Below is a small trained network, with its code and all its weights. Each question gives an input and a target symbol and asks what happens when units are switched off, that is, made to give their printed mean instead of their output.

import numpy as np


def w(rows, s, z=0):
    codes = np.array(rows[::2]) - 128.0
    scale = np.full(codes.shape[1], s)
    scale[-1] = z or s
    return codes * scale


def f(y):
    return np.maximum(y, 0)


def softmax(a):
    e = np.exp(a - a.max(-1, keepdims=True))
    return e / e.sum(-1, keepdims=True)


def log_softmax(a):
    a = a - a.max(-1, keepdims=True)
    return a - np.log(np.exp(a).sum(-1, keepdims=True))


def net(x, mask):
    ids = ['αδηθμξπστω'.index(c) for c in x.split()]
    T = len(ids)
    res = E[ids] + P[:T]
    r = res
    for j in range(3):
        rows = slice(2 * j, 2 * j + 2)
        q, k, v = (r @ M[0][rows].T for M in (Q, K, V))
        z = softmax(np.where(np.tri(T) > 0, q @ k.T / 2**0.5, -1e9)) @ v
        o = O[0][rows]
        res = res + np.where(mask[j], z, o[:, -1]) @ o[:, :-1]
    y = f(res @ A[0][:, :-1].T + A[0][:, -1])
    res = res + np.where(mask[3:15], y, B[0][:, -1]) @ B[0][:, :-1]
    return log_softmax(res[-1] @ U[:, :-1].T + U[:, -1])


Q, K, V, O, A, B = {}, {}, {}, {}, {}, {}
E = w([
[125,135,131,200,140,144,183,134,161,253],'α',
[117,133,153,95,216,144,122,131,135,129],'δ',
[100,150,133,74,136,130,143,39,181,129],'η',
[187,108,145,135,119,160,168,122,145,61],'θ',
[120,237,164,124,74,161,134,105,139,73],'μ',
[171,112,167,24,84,96,131,127,119,162],'ξ',
[154,132,79,130,43,129,171,119,221,85],'π',
[122,133,174,93,95,200,200,162,156,175],'σ',
[88,211,72,63,151,182,101,139,59,126],'τ',
[156,152,109,106,122,192,130,105,122,199],'ω',
],0.024)
P = w([
[124,170,2,113,179,146,158,32,134,204],'0',
[101,155,79,134,154,168,139,32,152,169],'1',
[146,152,113,84,154,138,97,65,182,120],'2',
[86,148,193,127,109,149,121,82,149,122],'3',
[150,171,173,92,128,126,97,106,199,73],'4',
[178,166,219,101,108,124,70,173,178,80],'5',
[128,171,150,137,115,162,54,54,249,125],'6',
],0.0088)
Q[0] = w([
[97,188,94,117,87,103,124,155,133,179],'H0',
[175,123,233,45,97,198,163,83,157,182],'H0',
[172,96,102,249,156,85,142,117,127,93],'H1',
[175,110,178,88,98,151,148,102,163,160],'H1',
[154,117,134,135,67,88,149,148,133,129],'H2',
[151,163,141,164,138,169,191,155,109,110],'H2',
],0.011)
K[0] = w([
[117,227,118,89,137,88,43,135,164,175],'H0',
[181,97,202,235,110,68,118,179,205,103],'H0',
[140,15,144,134,172,118,162,88,195,255],'H1',
[159,167,192,185,63,150,99,145,165,49],'H1',
[177,7,132,128,121,120,154,73,153,178],'H2',
[119,89,50,117,122,181,99,131,168,73],'H2',
],0.0092)
V[0] = w([
[184,92,150,106,64,168,124,128,108,78],'H0',
[94,151,3,123,28,96,155,174,222,111],'H0',
[171,49,95,206,236,68,222,166,125,102],'H1',
[80,93,95,87,159,185,112,185,74,116],'H1',
[95,103,98,63,148,122,161,152,102,120],'H2',
[145,164,120,186,152,81,88,71,140,97],'H2',
],0.0073)
O[0] = w([
[158,95,91,31,106,148,113,73,102,25,255],'H0',
[99,123,152,135,71,124,156,128,153,90,132],'H0',
[129,105,185,106,136,140,83,112,87,40,22],'H1',
[157,165,138,30,105,144,8,150,164,110,76],'H1',
[138,111,125,66,65,119,115,85,152,82,145],'H2',
[112,135,101,116,147,130,50,56,145,100,94],'H2',
],0.011,0.0059)
A[0] = w([
[27,171,149,169,207,115,141,104,144,132,31],'N0',
[85,101,189,80,110,107,96,141,119,115,193],'N1',
[134,153,142,104,70,191,206,94,88,115,41],'N2',
[115,88,93,106,158,2,159,90,100,161,5],'N3',
[189,159,122,126,175,163,75,133,114,191,248],'N4',
[110,89,113,161,79,127,136,196,199,126,145],'N5',
[177,141,63,195,96,169,179,173,87,151,29],'N6',
[144,170,102,105,81,120,140,114,138,156,157],'N7',
[103,128,108,110,132,124,97,47,115,79,79],'N8',
[206,75,197,160,161,173,161,80,83,138,103],'N9',
[154,153,117,132,128,123,236,111,109,168,186],'N10',
[138,49,115,131,97,133,168,119,191,185,208],'N11',
],0.0084,0.002)
B[0] = w([
[109,121,115,133,131,104,114,152,210,125,155],'N0',
[147,174,87,126,129,209,193,110,128,72,150],'N1',
[146,176,63,135,137,115,111,164,122,84,247],'N2',
[93,122,171,137,68,146,27,104,182,1,147],'N3',
[116,64,136,140,116,38,222,42,109,83,176],'N4',
[85,185,167,84,153,185,178,147,125,115,154],'N5',
[124,163,82,104,179,130,132,130,77,128,169],'N6',
[94,40,107,143,113,86,103,181,166,166,203],'N7',
[148,65,171,127,96,148,73,154,115,179,196],'N8',
[193,99,141,86,123,154,117,84,177,163,219],'N9',
[178,133,220,165,146,163,36,141,93,103,217],'N10',
[151,71,95,164,153,118,118,83,64,95,200],'N11',
],0.0075,0.014)
U = w([
[138,161,237,121,95,127,155,93,170,180,247],'α',
[100,142,144,83,193,84,136,94,146,85,138],'δ',
[106,140,153,130,93,155,79,103,202,128,43],'η',
[181,233,160,55,139,188,101,12,151,133,185],'θ',
[158,255,134,125,109,124,80,95,162,123,141],'μ',
[116,77,140,136,94,110,51,172,120,113,101],'ξ',
[64,98,134,123,108,131,171,125,140,75,162],'π',
[105,86,104,89,159,200,117,194,129,144,67],'σ',
[117,93,98,84,107,147,156,156,217,177,162],'τ',
[146,164,98,106,146,105,132,52,72,139,2],'ω',
],0.0065,0.0031)

Each question gives the input, a string of symbols that net reads in full, and the target symbol t.
The units are the heads (2 rows each of Q, K, V and O) and the neurons (one row each of A and B). Each row of codes is followed by its name. A weight is (code - 128) times the scale printed after its matrix; where a second scale follows, it is the last column's (O, A, B and U).
mask holds one flag per unit, heads first, then neurons. A switched-off unit (its flag False) gives its mean, the last column of its rows in O or B, instead of its output. The means were averaged over made-up inputs and are rounded, as every weight is.
A unit's drop is (log p(t) with every unit on - log p(t) with that unit switched off) / (log p(t) with every unit on - log p(t) with every unit switched off).
The circuit of an input: a set's keep is (log p(t) with only the set's units on - log p(t) with every unit switched off) / (log p(t) with every unit on - log p(t) with every unit switched off). Starting from the 12 units with the biggest drops (on a tie, the unit counted first), units are removed one at a time, each time the one whose removal leaves the highest keep (on an exact tie, the one counted first), for as long as the keep stays at least 0.8.
units of the circuit, in order: the units of the circuit, biggest drop first
unit that matters most: the unit with the biggest drop
k most important neurons: the k neurons with the biggest drops, biggest first
which heads matter: for each layer, one digit per head in row order, 1 if its drop is at least 0.15 and else 0, layers parted by /
drop of u: that unit's drop, to one decimal
input θ ξ ω δ θ μ η, target η: units of the circuit, in order -> (H1 N3 N10 N7)
input θ τ θ ξ τ ω, target τ: 2 most important neurons -> (N7 N10)
input α α α, target α: units of the circuit, in order -> (H0 N10)
input τ σ θ τ ξ, target τ: units of the circuit, in order -> (H1 N7)
input τ θ θ θ θ ξ, target θ: units of the circuit, in order -> (N1 H0)
input θ α μ η ω, target ω: units of the circuit, in order -> (N11 H1)
input θ α σ, target α: units of the circuit, in order -> (H0)
input α ξ α α ξ, target α: 3 most important neurons -> (N2 N10 N5)
input σ θ π, target π: units of the circuit, in order -> (H0 H1)
input θ ξ ω μ, target μ: units of the circuit, in order -> (N10 H1 N2 N9)
input θ π σ, target π: which heads matter -> 100
input α θ π θ δ θ, target θ: which heads matter -> 100
input μ μ θ π, target π: which heads matter -> 100
input θ τ σ α ω, target α: 2 most important neurons -> (N4 N2)
input ξ θ η μ σ, target σ: 2 most important neurons -> (N7 N10)
input ξ ξ σ, target σ: which heads matter -> 011
input σ τ σ τ η δ, target τ: units of the circuit, in order -> (H1 N10)
input η ω η, target η: unit that matters most -> N3
input η ξ α ω, target α: 3 most important neurons -> (N10 N2 N4)
input μ θ α, target α: 2 most important neurons -> (N2 N10)
input ω θ θ θ τ π ξ, target π: unit that matters most -> H0
input μ ω ξ τ, target τ: 2 most important neurons -> (N7 N10)
input ξ ξ ω, target ω: 3 most important neurons -> (N4 N11 N6)
input θ θ ξ ξ ξ σ, target θ: drop of H1 -> 0.4
input θ θ ω θ θ δ, target θ: drop of N7 -> 0.5
input δ μ ξ α θ θ ξ, target ξ: drop of H0 -> 0.1
input θ θ σ, target θ: drop of H1 -> 0.6
